Where the symbols take the items:
state | ro ra ze pe bu
bl | hr nh cg cz cc
fh | mr rn hp rm hh
td | hb tr rc mm rg
pr | dd cg ms bp hr
tm | bs gj dh cj sr
hl | zb br qg ld mm
gj | nm mg tm bs fm
sb | rq ms dz jh dd
fc | fh dr hh hp gb
dz | jh sb bn jq bp
rm | cd mr qs qq pz
mz | pz hh mr jj fh
rd | bh rt ht dl zh
mg | sr dl gj nm mh
jj | qd pz cd rt rm
mr | jj mz rm cd hp
gb | hh sc rn mz dr
ht | dl rd fl mg gs
ms | bp pr sb rq cz
tj | ns cj mp fs rp
ns | qp ll fs tr mp
bh | mh gs dl fm ht
hr | ms rl cz sb cg
hb | hl hc mm qg rc
zt | dn mp qp rg ns
cg | cz bl pr dd rl
dr | rn fz fc fh sc
br | qt rc hl zb hb
jr | pb ld jm zp nr
cm | nh zp lb bl pj
jf | tj dh rp mp bs
mm | qg hb qt gm br
jq | cl jh pn fz zs
jh | bt rq jq cl bn
cj | ll bs tj ns jf
rq | zs bp jh bt dz
rp | mp jf ll zt cj
gs | fl zh bh mh rd
lz | jg nr pb pj jr
qq | rd cd zh ht qd
sr | dh fm nm jf gj
ld | lz zb jr pb gm
pz | qs hp jj qd mr
rg | rc dn hc br tr
mp | fs tj zt dn ll
rc | mm td br qt hc
pn | fz jq hj dr bt
ll | zt rp ns qp tj
jm | zp jr jg cm lz
fs | tr ns dn td zt
rl | pr cc hr ms bl
hc | br rg hb hl td
nm | jf sr bs rp tm
nr | jm gm lz jg ld
pj | lb jg ff cc zp
lb | bl cm cc cg ff
qp | rg zt tr hc fs
zb | nr qt ld lz qg
hh | hp fc mz pz rn
zh | ht qq gs fl rt
bs | rp nm cj ll dh
jg | cm jm pj lb pb
dn | td fs rg rc qp
cl | sc bt fz gb pn
fm | tm mh sr dh mg
nh | rl ff bl hr lb
qs | qq rm qd zh jj
fz | gb cl dr rn hj
dd | dz cz bp bn ms
qt | gm mm zb nr hl
dh | cj tm jf tj nm
rn | mz gb fh mr fc
rt | gs qd rd bh qq
qg | ld hl gm jr qt
bt | hj zs cl sc jq
dl | fm bh mg sr fl
cd | rt jj qq rd qs
bn | jq dz zs pn rq
gm | jr qg nr jm zb
hj | dr pn sc fc cl
pb | pj lz zp ff jm
qd | zh qs rt gs cd
hp | rm fh pz qs mz
cc | cg lb rl pr nh
zp | ff pb cm nh jg
fl | mg ht mh gj bh
cz | sb hr dd dz pr
mh | gj fl fm tm dl
sc | fc hj gb hh fz
tr | hc qp td hb dn
ff | cc pj nh rl cm
zs | pn bn bt hj jh
bp | bn dd rq zs sb

The rows follow the links: the fewer symbols apart two items are, the more alike their rows tend to be.

Here are some items, each with a row of numbers. One shown again gets a slightly different row.
pj -> [  44,   45,   18,   46,  -22,   50,   35,  -27,   56,    3,   18,  -14,   81,   78,   28,    1,   37,    2,   51,   14,  -17,  -57,  -76,   16,   86,  -10,   16,  -72,  -10,  -51,  -12,  -84,  -56,   49, -130,  -55,  -42,   -6,   68,  -19,   65]
rm -> [ -56,  -64,  -18,   34,   40,  -43, -102,   18,  -32,  -52,   22,    3,  -67,  -70,    6,  -39,  -35,   37,   11,   77,   56,  -52,   51,    3,   -5,   16,  -67,  -25,   32,   76,   80,   27,   24,   29,   98,   63,   55,   52,  -12,   20,   61]
qp -> [ -44,   78,    7,   74,  -36,   40,   15,  -85,   29,   65,    8,   58,  -34,  -44,  -94,  -41,   38,   55,  101,   51,   38,   16,  -71,  -66,  -32,  -76,   56,  -27,    5,   16,  -48,   13,   -7,   59,   25,  -44,  -23,   11,  -43,   28,  -17]
jq -> [  18,  -50,    8, -106,   13,  -36,   -5,   56,  -32, -108,  -31,  -56,   15,   17,   82,   66,  -54,  -69,  -59,   -2,  -80,  -34,   66,   62,   49,   70,  -64,    9,   56,  -20,    0,  -32,  -12,  -64,  -41,   15,   21,  -34,   14,    5,   41]
cd -> [ -75,  -55,  -21,  -12,   31,  -56,  -96,    8,  -43,  -57,    2,    5,  -78,  -77,   -4,  -45,  -40,    4,   18,   86,   48,  -26,   60,   -1,  -31,   21,  -41,   20,   37,   93,   65,   23,    8,   -1,  116,   48,   40,   51,  -58,   25,   27]
tm -> [  53, -111,  -76,   14,   19,   68,   -7,   55,  -52,   80,  -48,   45,  -26,  -67,    4,    4,  104,  -21,   23,  -91,   -7,  -10,    4,   20,   68,   12,  -21,   58,  -30,   13,    9,  125,   58,   39,    0,  -44,    2,  -23,   18,   -6,  -20]
sr -> [  50, -114,  -71,    2,    2,   62,    1,   52,  -54,   64,  -59,   48,  -37,  -77,   -2,   26,   97,  -18,    9,  -93,  -28,   -5,    4,   19,   62,    9,  -30,   45,   -9,    2,   -8,  139,   75,   39,    3,  -38,   11,  -23,   19,   -1,  -23]
mg -> [  18,  -89,  -41,  -34,  -15,   33,   26,   41,  -58,   35,  -68,   49,  -55,  -88,  -24,   74,   56,    4,   -7,  -86,  -67,   29,   19,    3,   14,   -3,  -34,   38,   24,   -9,  -35,  150,   87,    0,   32,  -19,   34,  -24,   -6,   16,  -49]
zp -> [  47,   52,   16,   42,  -17,   46,   44,  -25,   57,   20,   15,  -16,   93,   71,   29,   21,   29,    7,   42,   -1,  -21,  -52,  -69,   21,   86,  -20,   14,  -59,   -1,  -68,  -32,  -82,  -49,   33, -135,  -68,  -30,  -17,   74,  -14,   59]
nm -> [  50, -112,  -83,   25,   28,   66,  -20,   53,  -48,   85,  -38,   44,  -11,  -57,    3,  -13,  107,  -24,   35,  -81,   17,  -15,    2,   26,   61,    6,  -14,   63,  -41,   32,   17,  120,   43,   43,    3,  -47,   -2,  -11,   17,  -13,  -15]
ll -> [ -38,   17,  -32,   94,   25,   -1,  -49,  -52,   15,  115,   18,   21,   36,  -45,  -74,  -67,   66,   35,   95,   36,   82,    5,  -25,  -29,  -43,  -84,   71,   58,  -41,   48,   -7,   19,    4,   25,   36,  -55,    6,   55,  -21,  -39,  -17]
ht -> [ -61,  -59,  -17,  -61,   -7,  -40,  -10,    8,  -62,   -9,  -48,   16,  -60,  -99,  -48,   57,    0,    2,   -1,  -11,  -48,   57,   60,  -11,  -69,    2,  -20,   67,   40,   34,  -31,  101,   64,  -51,   88,   11,   53,   23,  -70,   10,  -64]
dn -> [ -37,   84,    6,   64,  -45,   51,   31,  -88,   28,   61,    2,   71,  -46,  -40,  -83,  -42,   31,   54,   90,   41,   31,   17,  -81,  -64,  -23,  -67,   58,  -41,    1,    7,  -42,   17,  -10,   65,   16,  -43,  -43,   -6,  -41,   47,  -19]
tj -> [ -25,   -1,  -40,   93,   35,    3,  -60,  -33,    4,  120,   14,   19,   37,  -40,  -60,  -76,   80,   24,   94,   33,   85,   -1,  -20,  -17,  -31,  -63,   62,   74,  -58,   57,   -6,   23,    5,   34,   34,  -53,    6,   47,  -14,  -50,  -15]
rd -> [ -78,  -58,  -17,  -58,    4,  -53,  -41,    6,  -61,  -18,  -32,   -2,  -70,  -93,  -41,   22,  -17,    0,   12,   29,  -18,   44,   68,  -14,  -77,    0,  -17,   75,   36,   61,   -1,   71,   37,  -52,  114,   29,   47,   41,  -86,   15,  -43]

Each walk starts at a row. The symbols on each line, taken left to right, move it on to the next item.
Answer with the item's row; about right is enough.
[ -11,  -24,  -54,   88,   44,   13,  -65,   -9,   -5,  120,   11,   14,   48,  -39,  -44,  -67,   92,   13,   89,   13,   92,   -5,  -10,  -12,  -21,  -55,   59,   80,  -59,   54,    7,   33,    6,   33,   35,  -50,    1,   44,   -9,  -55,  -16]
ra bu ro bu ro ro ra [ -44,   41,  -17,   96,   15,   -1,  -44,  -56,   10,  113,   19,   24,   27,  -51,  -80,  -55,   59,   43,  100,   51,   71,   12,  -27,  -43,  -47,  -83,   69,   37,  -38,   44,  -18,   14,    4,   32,   31,  -49,    5,   48,  -23,  -29,  -12]
bu pe ra ze bu pe ra [ -21,   81,   10,   45,  -59,   62,   41,  -89,   21,   50,   -2,   74,  -61,  -27,  -78,  -40,   38,   36,   86,   29,   25,   18,  -92,  -66,  -10,  -58,   51,  -47,   -5,   11,  -40,   12,  -23,   69,    7,  -39,  -56,  -16,  -52,   52,  -20]
[ -33,  -69,  -22,  -57,  -16,  -15,   14,   14,  -58,   22,  -57,   24,  -59, -102,  -42,   78,   21,    8,  -12,  -49,  -67,   59,   43,  -16,  -41,   -4,  -19,   56,   41,    6,  -45,  130,   78,  -32,   65,   -5,   43,    1,  -49,   17,  -63]
ra ra pe bu bu [ -47,  -69,  -19,  -62,  -17,  -27,    5,    5,  -60,    6,  -55,   14,  -67, -102,  -44,   67,   17,    8,    1,  -28,  -63,   64,   50,  -14,  -59,  -10,  -24,   69,   38,   19,  -35,  116,   78,  -40,   82,    6,   48,   11,  -57,   18,  -68]
ro ro ro bu pe bu ra [  42, -105,  -87,   43,   40,   58,  -40,   52,  -40,   96,  -29,   40,    5,  -57,   -7,  -38,  111,  -26,   39,  -61,   40,  -22,    0,   27,   61,   -1,    7,   76,  -56,   37,   27,  100,   31,   42,    5,  -48,   -7,    0,   16,  -28,  -13]
[ -61,  -59,  -21,   24,   38,  -48, -102,   20,  -35,  -57,   12,    7,  -67,  -73,    0,  -49,  -36,   25,   11,   87,   59,  -49,   51,    1,  -13,   22,  -60,  -14,   31,   80,   75,   24,   18,   20,  107,   60,   46,   56,  -31,   23,   55]
pe pe ra bu ra pe ze [ -24,  -76,  -30,  -52,  -21,    1,   18,   25,  -57,   25,  -64,   32,  -63,  -95,  -38,   82,   26,   14,  -12,  -62,  -76,   46,   40,  -11,  -23,   -2,  -29,   49,   35,    0,  -40,  136,   89,  -25,   50,  -10,   42,  -10,  -35,   18,  -60]
ro ro ro bu pe bu ra [  26,  -76,  -74,   66,   53,   33,  -54,   25,  -22,  111,   -8,   28,   28,  -40,  -22,  -74,  105,  -15,   72,  -24,   78,  -18,   -1,   10,   18,  -24,   36,   89,  -69,   53,   22,   64,   16,   36,   16,  -56,   -5,   28,   -5,  -45,  -13]
[ -72,  -53,  -19,  -24,   25,  -60,  -82,    4,  -48,  -49,   -2,    0,  -77,  -82,  -14,  -38,  -36,   -1,   22,   75,   43,   -9,   64,   -7,  -49,   19,  -36,   30,   30,   90,   54,   24,   15,  -20,  127,   50,   36,   50,  -71,   20,   15]
ze ro pe bu bu ze ra ze ze [  24,  -98,  -50,  -24,   -8,   48,   21,   45,  -59,   45,  -66,   46,  -50,  -90,  -14,   61,   67,   -3,   -9,  -89,  -63,   16,   15,    4,   30,    0,  -35,   41,   12,  -10,  -22,  147,   84,   12,   15,  -32,   23,  -30,    0,   18,  -40]
ro ra bu ze ro bu ze [  38,  -93,  -85,   61,   42,   51,  -46,   37,  -32,  109,  -20,   35,   19,  -39,  -13,  -54,  117,  -22,   54,  -49,   64,  -19,    3,   19,   40,   -8,   22,   83,  -58,   52,   31,   75,   21,   37,    8,  -50,   -9,   14,    7,  -37,   -5]
[ -84,  -52,  -18,  -55,   16,  -56,  -51,    5,  -56,  -34,  -28,    0,  -71,  -95,  -34,    3,  -21,   -5,   17,   55,    7,   36,   67,  -14,  -75,    8,  -20,   61,   44,   71,    7,   45,   33,  -48,  118,   29,   39,   41,  -87,   15,  -33]
ra pe ra bu bu bu ze ra [ -80,  -53,  -19,  -37,   19,  -57,  -75,    2,  -52,  -46,  -10,    0,  -76,  -83,  -18,  -29,  -31,   -5,   20,   69,   29,    5,   69,   -7,  -64,   18,  -31,   46,   32,   92,   38,   28,   13,  -27,  119,   47,   36,   48,  -83,   19,   -2]
bu bu ro ro pe ze pe ro [   6,  -54,  -65,   78,   59,   25,  -64,    5,  -11,  118,    5,   18,   45,  -34,  -36,  -76,  100,   -3,   72,   -4,   87,  -11,   -2,    6,    1,  -43,   43,   85,  -69,   63,   15,   43,    8,   36,   28,  -57,   -3,   41,   -6,  -53,  -17]
[  37, -107,  -59,   -8,   -3,   58,   14,   49,  -55,   57,  -63,   51,  -44,  -81,   -8,   49,   81,  -13,    4,  -92,  -44,   11,   12,   15,   55,    8,  -33,   36,   -4,  -10,  -13,  144,   77,   28,    9,  -35,   16,  -26,   14,   14,  -38]
ra pe ra ze ra pe bu pe ze [ -50,   50,  -13,   97,   -1,   12,  -24,  -74,   21,  100,   16,   35,    8,  -44,  -91,  -51,   55,   52,  102,   53,   60,   14,  -44,  -49,  -51,  -85,   66,   22,  -21,   31,  -28,    9,    2,   39,   37,  -51,    0,   45,  -26,  -18,  -15]
bu ze ro ze bu ra ra [ -49,   61,   -3,   92,  -14,   19,  -15,  -83,   25,   95,   11,   42,    4,  -46,  -93,  -49,   49,   63,  104,   53,   57,   18,  -48,  -59,  -50,  -93,   62,    2,  -18,   28,  -41,   10,    5,   50,   35,  -53,    4,   33,  -28,   -3,  -16]
[  -2,  -84,  -38,  -42,  -19,   20,   19,   34,  -57,   31,  -65,   35,  -61,  -97,  -29,   80,   43,    7,   -5,  -74,  -71,   39,   28,   -9,   -4,   -5,  -33,   46,   29,   -6,  -39,  149,   93,  -17,   36,  -14,   35,   -8,  -18,   18,  -57]
pe bu ro ze ro ze pe ze [ -13,   82,    9,   35,  -64,   74,   58,  -85,   25,   37,   -8,   77,  -73,  -14,  -70,  -49,   36,   23,   75,   17,   17,   21,  -94,  -60,   -2,  -41,   50,  -45,   -7,    6,  -38,    9,  -28,   70,    3,  -39,  -63,  -34,  -54,   62,  -21]
bu ze ro ze bu ra ra [  -6,   85,   10,   19,  -69,   84,   69,  -74,   16,   29,  -16,   84,  -76,   -5,  -62,  -56,   38,   12,   62,    8,   24,   30,  -95,  -52,   -1,  -30,   55,  -47,  -11,    1,  -32,    3,  -39,   74,   -1,  -41,  -85,  -42,  -51,   67,  -27]
[ -65,  -54,  -22,    1,   33,  -53,  -97,   15,  -45,  -52,   10,    2,  -75,  -72,    6,  -45,  -36,   12,   22,   82,   59,  -34,   62,    2,  -25,   18,  -47,    0,   25,   85,   72,   15,   12,    9,  117,   55,   40,   58,  -44,   23,   44]
ra ze bu pe ra pe [ -72,  -60,  -19,  -69,   -1,  -50,  -19,    6,  -59,  -13,  -32,   10,  -64, -101,  -43,   39,  -14,   -1,    9,   12,  -37,   60,   60,  -13,  -79,   -4,  -21,   75,   42,   49,  -16,   88,   56,  -53,   97,   20,   46,   25,  -80,   11,  -52]
pe pe bu ro ro pe ze [ -43,   77,    6,   91,  -27,   26,    2,  -88,   23,   86,    8,   48,  -19,  -48,  -90,  -38,   48,   62,  104,   48,   47,   15,  -66,  -64,  -43,  -88,   61,  -15,   -7,   24,  -40,   15,    3,   54,   25,  -50,  -20,   24,  -39,   12,  -15]
